Here is a tiny trained network, its code and every weight. The questions are about switching its units off for an input and a target symbol, where a switched-off unit gives its printed mean instead of its output.

import numpy as np


def w(rows, s, z=0):
    codes = np.array(rows[::2]) - 128.0
    scale = np.full(codes.shape[1], s)
    scale[-1] = z or s
    return codes * scale


def f(y):
    return np.maximum(y, 0)


def softmax(a):
    e = np.exp(a - a.max(-1, keepdims=True))
    return e / e.sum(-1, keepdims=True)


def log_softmax(a):
    a = a - a.max(-1, keepdims=True)
    return a - np.log(np.exp(a).sum(-1, keepdims=True))


def net(x, mask):
    ids = ['ΔΠΣΦΨΩαβγζηλξτ'.index(c) for c in x.split()]
    T = len(ids)
    res = E[ids] + P[:T]
    r = res
    for j in range(2):
        rows = slice(4 * j, 4 * j + 4)
        q, k, v = (r @ M[0][rows].T for M in (Q, K, V))
        z = softmax(np.where(np.tri(T) > 0, q @ k.T / 4**0.5, -1e9)) @ v
        o = O[0][rows]
        res = res + np.where(mask[j], z, o[:, -1]) @ o[:, :-1]
    y = f(res @ A[0][:, :-1].T + A[0][:, -1])
    res = res + np.where(mask[2:6], y, B[0][:, -1]) @ B[0][:, :-1]
    return log_softmax(res[-1] @ U[:, :-1].T + U[:, -1])


Q, K, V, O, A, B = {}, {}, {}, {}, {}, {}
E = w([
[182,186,100],'Δ',
[233,148,157],'Π',
[169,144,158],'Σ',
[175,163,148],'Φ',
[136,155,63],'Ψ',
[169,85,246],'Ω',
[142,125,189],'α',
[233,140,250],'β',
[192,206,122],'γ',
[165,146,128],'ζ',
[167,193,133],'η',
[192,190,132],'λ',
[38,158,157],'ξ',
[78,98,123],'τ',
],0.012)
P = w([
[32,15,44],'0',
[49,230,157],'1',
[47,249,159],'2',
[45,252,165],'3',
[50,252,181],'4',
[43,253,178],'5',
],0.0056)
Q[0] = w([
[152,164,139],'head 1',
[127,141,212],'head 1',
[132,123,169],'head 1',
[155,121,252],'head 1',
[181,121,81],'head 2',
[189,132,115],'head 2',
[149,53,109],'head 2',
[74,204,131],'head 2',
],0.021)
K[0] = w([
[166,83,80],'head 1',
[113,53,61],'head 1',
[118,92,126],'head 1',
[115,5,134],'head 1',
[120,204,98],'head 2',
[176,193,115],'head 2',
[76,197,166],'head 2',
[128,26,77],'head 2',
],0.017)
V[0] = w([
[124,73,130],'head 1',
[76,95,144],'head 1',
[94,159,150],'head 1',
[165,25,96],'head 1',
[112,171,75],'head 2',
[184,103,148],'head 2',
[65,203,254],'head 2',
[108,2,158],'head 2',
],0.0092)
O[0] = w([
[101,166,160,153],'head 1',
[79,128,132,207],'head 1',
[111,78,104,162],'head 1',
[118,224,184,116],'head 1',
[118,119,78,101],'head 2',
[169,153,147,93],'head 2',
[115,5,119,161],'head 2',
[88,190,240,252],'head 2',
],0.013,0.004)
A[0] = w([
[54,150,47,14],'neuron 1',
[113,196,62,11],'neuron 2',
[250,95,202,252],'neuron 3',
[175,58,133,171],'neuron 4',
],0.015,0.0037)
B[0] = w([
[106,248,62,245],'neuron 1',
[232,137,145,209],'neuron 2',
[198,21,85,254],'neuron 3',
[83,116,49,160],'neuron 4',
],0.014,0.0059)
U = w([
[189,151,58,66],'Δ',
[35,105,96,255],'Π',
[168,164,24,67],'Σ',
[204,185,131,97],'Φ',
[66,237,145,70],'Ψ',
[123,116,254,108],'Ω',
[197,156,142,83],'α',
[170,171,147,67],'β',
[117,59,188,141],'γ',
[228,133,84,34],'ζ',
[156,151,161,66],'η',
[152,153,169,228],'λ',
[168,153,112,244],'ξ',
[193,142,34,57],'τ',
],0.0081,0.0062)

Each question gives the input, a string of symbols that net reads in full, and the target symbol t.
The units are the heads (4 rows each of Q, K, V and O) and the neurons (one row each of A and B). Each row of codes is followed by its name. A weight is (code - 128) times the scale printed after its matrix; where a second scale follows, it is the last column's (O, A, B and U).
mask holds one flag per unit, heads first, then neurons. A switched-off unit (its flag False) gives its mean, the last column of its rows in O or B, instead of its output. The means were averaged over made-up inputs and are rounded, as every weight is.
A unit's drop is (log p(t) with every unit on - log p(t) with that unit switched off) / (log p(t) with every unit on - log p(t) with every unit switched off).
The circuit of an input: a set's keep is (log p(t) with only the set's units on - log p(t) with every unit switched off) / (log p(t) with every unit on - log p(t) with every unit switched off). Starting from all 6 units, units are removed one at a time, each time the one whose removal leaves the highest keep (on an exact tie, the one counted first), for as long as the keep stays at least 0.8.
units of the circuit, in order: the units of the circuit, biggest drop first
unit that matters most: the unit with the biggest drop
top k neurons: the k neurons with the biggest drops, biggest first
heads that matter: for each layer, one digit per head in row order, 1 if its drop is at least 0.15 and else 0, layers parted by /
input ξ ξ Π, target Π: units of the circuit, in order -> head 2; head 1; neuron 4; neuron 2
input γ Φ Φ β, target τ: unit that matters most -> head 2
input γ ξ Ψ, target Σ: units of the circuit, in order -> head 2; neuron 1
input Ψ Δ ζ Ω ζ, target Φ: units of the circuit, in order -> head 2; neuron 2; head 1
input Ψ ξ Φ ξ ξ Δ, target Φ: units of the circuit, in order -> head 2; neuron 2
input ξ ξ ξ λ Φ Ω, target γ: top 2 neurons -> neuron 1; neuron 3
input ξ γ λ γ Φ β, target Π: units of the circuit, in order -> head 2; neuron 4
input η Δ ξ Δ, target Σ: units of the circuit, in order -> head 2; head 1
input ξ ξ Ψ, target Π: units of the circuit, in order -> head 1; neuron 2; head 2
input Ω ξ γ, target Ω: units of the circuit, in order -> head 2; neuron 1
input ξ β τ Φ Δ, target Π: units of the circuit, in order -> head 2; head 1; neuron 2; neuron 4
input ξ γ γ ξ τ, target Π: units of the circuit, in order -> head 1; head 2; neuron 2
input Ψ Φ Φ Φ ξ η, target Φ: heads that matter -> 01
input ξ β Π ζ, target Π: heads that matter -> 11
input ξ Ω β α, target Π: units of the circuit, in order -> head 2; neuron 2
input Δ ξ Ψ Δ β, target ζ: units of the circuit, in order -> neuron 3
input ξ Φ Ψ γ Ψ, target Π: heads that matter -> 10
input ξ γ Φ ξ Ω Φ, target Π: top 2 neurons -> neuron 2; neuron 3
input ξ Ω Σ Ω ξ Π, target Π: top 2 neurons -> neuron 4; neuron 2
input ζ Δ Σ Ω ξ γ, target Φ: top neuron -> neuron 2
input Ω ξ ξ τ, target Ω: top 3 neurons -> neuron 1; neuron 3; neuron 4
input Ω ξ ξ ξ Ω, target γ: top 2 neurons -> neuron 3; neuron 1
input ξ γ λ, target Π: top 2 neurons -> neuron 2; neuron 3
